Below are the code and all the weights of a small trained network. Each question names an input and a target symbol and asks about switching units off, where a switched-off unit gives its printed mean instead of its output.

import numpy as np


def w(rows, s, z=0):
    codes = np.array(rows[::2]) - 128.0
    scale = np.full(codes.shape[1], s)
    scale[-1] = z or s
    return codes * scale


def norm(h):
    return h / np.sqrt((h * h).mean(-1, keepdims=True) + 1e-5)


def f(y):
    return y / 2 * (1 + np.tanh(0.7978845608 * (y + 0.044715 * y**3)))


def softmax(a):
    e = np.exp(a - a.max(-1, keepdims=True))
    return e / e.sum(-1, keepdims=True)


def log_softmax(a):
    a = a - a.max(-1, keepdims=True)
    return a - np.log(np.exp(a).sum(-1, keepdims=True))


def net(x, mask):
    ids = ['ΘΛΞΠΦΩαβδεζημ'.index(c) for c in x.split()]
    T = len(ids)
    res = E[ids] + P[:T]
    q, k, v = (norm(res) @ M[0].T for M in (Q, K, V))
    z = softmax(np.where(np.tri(T) > 0, q @ k.T / 2**0.5, -1e9)) @ v
    res = res + np.where(mask[0], z, O[0][:, -1]) @ O[0][:, :-1]
    y = f(norm(res) @ A[0][:, :-1].T + A[0][:, -1])
    res = res + np.where(mask[1:17], y, B[0][:, -1]) @ B[0][:, :-1]
    return log_softmax(norm(res)[-1] @ U[:, :-1].T + U[:, -1])


Q, K, V, O, A, B = {}, {}, {}, {}, {}, {}
E = w([
[91,119,106,144,93],'Θ',
[94,161,82,116,119],'Λ',
[114,125,105,115,138],'Ξ',
[116,147,81,128,96],'Π',
[104,134,83,123,59],'Φ',
[85,178,51,141,168],'Ω',
[113,172,79,85,99],'α',
[117,182,69,122,141],'β',
[107,183,50,126,79],'δ',
[77,147,128,25,184],'ε',
[185,108,136,40,222],'ζ',
[253,67,151,76,104],'η',
[228,88,209,225,110],'μ',
],0.0032)
P = w([
[108,4,82,171,213],'0',
[139,101,23,170,181],'1',
[75,55,92,109,114],'2',
[142,136,48,160,155],'3',
[70,79,115,98,89],'4',
[144,164,65,151,138],'5',
[73,104,134,93,86],'6',
[147,186,80,142,120],'7',
[73,126,152,86,82],'8',
[150,213,97,133,109],'9',
[74,153,167,79,71],'10',
[145,247,129,128,88],'11',
[70,164,188,81,71],'12',
[149,251,124,128,85],'13',
],0.0034)
Q[0] = w([
[237,165,84,254,166],'h0',
[226,49,166,157,237],'h0',
],0.009)
K[0] = w([
[72,91,3,162,124],'h0',
[126,29,57,171,171],'h0',
],0.0083)
V[0] = w([
[62,202,171,252,42],'h0',
[12,151,86,111,199],'h0',
],0.0034)
O[0] = w([
[95,4,30,198,216,132],'h0',
[64,179,192,176,131,251],'h0',
],0.0041,0.0022)
A[0] = w([
[118,125,109,128,160,99],'n0',
[80,110,148,112,112,40],'n1',
[119,129,163,113,110,19],'n2',
[101,61,184,178,153,165],'n3',
[68,113,84,119,114,12],'n4',
[98,153,197,129,196,78],'n5',
[78,90,123,129,82,118],'n6',
[84,137,111,16,166,66],'n7',
[140,82,205,76,186,117],'n8',
[160,174,112,162,164,56],'n9',
[119,63,65,72,146,2],'n10',
[196,152,130,108,55,189],'n11',
[234,188,123,174,145,4],'n12',
[192,135,121,92,254,138],'n13',
[89,108,156,106,95,65],'n14',
[103,191,120,117,126,135],'n15',
],0.0062,0.0019)
B[0] = w([
[136,141,160,91,119,126],'n0',
[122,101,137,128,210,134],'n1',
[75,141,82,135,164,98],'n2',
[169,134,31,92,70,105],'n3',
[171,137,244,174,133,205],'n4',
[178,161,78,140,160,105],'n5',
[183,130,178,146,222,200],'n6',
[182,85,145,211,74,169],'n7',
[10,121,60,166,21,102],'n8',
[124,48,177,73,139,142],'n9',
[167,206,102,192,47,107],'n10',
[196,140,33,150,177,177],'n11',
[91,22,108,170,254,136],'n12',
[163,248,176,147,124,109],'n13',
[108,115,93,129,227,140],'n14',
[162,45,125,95,104,253],'n15',
],0.0034,0.0027)
U = w([
[64,111,189,209,127,249],'Θ',
[9,147,138,51,106,46],'Λ',
[139,37,159,61,165,201],'Ξ',
[97,34,70,117,141,23],'Π',
[194,119,116,203,36,154],'Φ',
[69,200,111,149,199,20],'Ω',
[199,82,101,47,67,145],'α',
[107,136,82,96,224,4],'β',
[93,165,63,153,128,166],'δ',
[131,204,169,46,46,70],'ε',
[160,193,139,138,169,222],'ζ',
[195,104,102,121,197,96],'η',
[186,90,126,200,184,105],'μ',
],0.011,0.0029)

Each question gives the input, a string of symbols that net reads in full, and the target symbol t.
The units are the heads (2 rows each of Q, K, V and O) and the neurons (one row each of A and B). Each row of codes is followed by its name. A weight is (code - 128) times the scale printed after its matrix; where a second scale follows, it is the last column's (O, A, B and U).
mask holds one flag per unit, heads first, then neurons. A switched-off unit (its flag False) gives its mean, the last column of its rows in O or B, instead of its output. The means were averaged over made-up inputs and are rounded, as every weight is.
A unit's drop is (log p(t) with every unit on - log p(t) with that unit switched off) / (log p(t) with every unit on - log p(t) with every unit switched off).
The circuit of an input: a set's keep is (log p(t) with only the set's units on - log p(t) with every unit switched off) / (log p(t) with every unit on - log p(t) with every unit switched off). Starting from the 12 units with the biggest drops (on a tie, the unit counted first), units are removed one at a time, each time the one whose removal leaves the highest keep (on an exact tie, the one counted first), for as long as the keep stays at least 0.8.
units of the circuit, in order: the units of the circuit, biggest drop first
most important unit: the unit with the biggest drop
top k neurons: the k neurons with the biggest drops, biggest first
input η α δ δ β, target Θ: most important unit : n7
input Θ μ η ζ Φ δ Φ Φ Π ε ζ μ α, target Φ: units of the circuit, in order : n7, h0
input δ β η Λ ε μ δ δ η δ Λ, target α: units of the circuit, in order : h0, n7, n11
input η Π ε δ Φ Φ α β δ Π α, target Θ: units of the circuit, in order : h0, n7, n4
input Φ Π δ Ω Φ Φ Φ α δ δ Φ η, target η: units of the circuit, in order : n12, n11
input ζ Λ Θ μ δ, target Φ: units of the circuit, in order : h0, n10, n4
input δ ζ Φ μ β, target Φ: units of the circuit, in order : h0, n10
input Φ Λ δ δ δ, target Θ: units of the circuit, in order : n4, n6
input ε β ε δ α Φ ζ α δ Φ Λ, target Θ: units of the circuit, in order : h0, n7
input μ δ δ δ Θ ζ Φ β μ δ Λ δ δ α, target α: top 3 neurons : n15, n9, n14
input Π Π Φ δ δ δ δ ζ Φ Ξ δ Λ Π, target Θ: units of the circuit, in order : h0, n4
input δ Φ Φ δ η δ Φ, target α: units of the circuit, in order : h0, n11
input δ α Φ Φ Λ δ δ Ω δ ζ η δ δ, target α: units of the circuit, in order : h0, n11
input Π α Φ ζ Θ, target ε: units of the circuit, in order : h0
input ε δ Π Ξ δ μ ζ δ δ δ Ω, target Θ: top 2 neurons : n7, n4
input Π Φ δ β α δ Π μ δ Λ, target Λ: top 2 neurons : n11, n6
input Λ δ δ δ Φ Φ δ Ω Ξ Π, target Π: top 2 neurons : n9, n12
input δ δ δ ε Φ Θ α Θ Θ α μ, target Φ: top 2 neurons : n3, n15
input δ β Ω Θ ζ δ ε Θ α μ α, target Φ: top 2 neurons : n7, n10
input Π δ Λ Φ δ Π Θ δ β, target Θ: units of the circuit, in order : n7
input Π Λ δ Φ η β, target β: top 2 neurons : n12, n9
input Φ Θ Ω ε Ξ, target Λ: top 2 neurons : n4, n14
input Λ Λ Θ δ Φ α α μ Π Λ Θ Ξ, target Ξ: top 2 neurons : n9, n15
input δ δ ε Ω α ζ, target ζ: top 2 neurons : n13, n12
input δ δ ζ Π ε Φ ζ Π μ, target Φ: top 2 neurons : n3, n11
